[ 4.6  1.1 -0.1 -2.8  4.8 -3.6 -4.1 -0.8 13.1 -1.9  3.8 -2.9 -3.7 -1.2
  3.2  2.1 -1.0  1.2 -1.5  7.5  1.8  1.2]
sugu
[ -6.1  -0.2  -2.0  -2.2  12.4 -13.1  -9.9  -2.9  29.2 -12.5   8.7  -1.1
  -1.4  -3.3  26.4  -8.6  -1.1  -3.7  10.8   3.7   9.0  -4.0]
sugu
[ -2.3   8.0   3.7   0.7  -0.1  -4.1   6.3   7.9 -12.8   2.9  -4.4   7.9
   2.4   1.5   4.6   1.0  -1.7   6.3   5.6   0.4   0.8   4.3]
sugu
[  2.5  -2.5   2.3  -1.7   5.9  -0.6  -9.6  -5.2  25.2 -12.3   8.2  -8.6
   1.0  -7.7   5.1  -6.7  -1.0  -9.0  -6.7   4.7   2.2   2.9]
Kub
[  4.5  -3.6   1.4  -2.5   3.4   0.0 -10.9  -4.8  30.9 -19.3   6.7 -12.2
   1.9  -5.0  10.1  -8.9   0.0  -2.9  -6.4   8.7   7.3   1.5]
Kub
[ 11.4  -7.4  12.3 -10.1  -7.4  -1.9  -9.9  -7.2  42.1 -15.4   8.0 -20.2
   9.5  -0.9  -1.9   6.1  -7.4  -1.0  -9.8   5.2   2.6  11.7]
Kub
[  2.9 -10.3   2.8   1.3  -5.5   0.8  -4.0  -8.5   8.1 -12.1  15.0  -6.6
   1.5  -2.3  -2.0 -14.8   2.0   1.0 -21.5  11.3   3.2   5.5]
Kub
[  4.7  -3.0   5.1  -2.6  -5.4   2.1  -7.6 -27.9  18.9 -15.5  13.8  -7.0
  -0.9  -5.2  -0.2 -13.2  -0.8  -0.6 -23.0  10.4   3.8   3.1]
Kub
[ -3.2  -1.7   1.6  14.3  -3.5   2.4  -1.6  -1.9  -3.0 -16.2  10.2   0.3
  -3.7  -5.3   9.9 -11.8   1.5  -8.2  -9.5  -5.4   5.3  -9.4]
Kub
[  4.0  -6.4  -2.2  -1.6   7.1  -2.7 -13.9  -6.1  39.5 -21.8  10.9  -8.0
   1.0  -5.9  10.6  -9.0  -1.3 -10.0  -3.4   0.8   7.1  -0.5]
Kub
[ -0.4  -1.5  -1.8   0.3   0.6  -4.8  -6.2  -6.9  19.6 -17.7  10.8  -3.8
  -1.4  -5.4  13.9 -10.8  -0.2  -3.0  -4.9   4.3   8.1  -1.7]
sugu
[ 2.8  6.0 -1.5 -0.3  5.1  0.2  0.3  0.4  4.6 -8.0  5.1  2.1  3.6  1.6
 10.3 -7.0 -0.8  2.5  0.1  4.3  2.5  3.9]
sugu
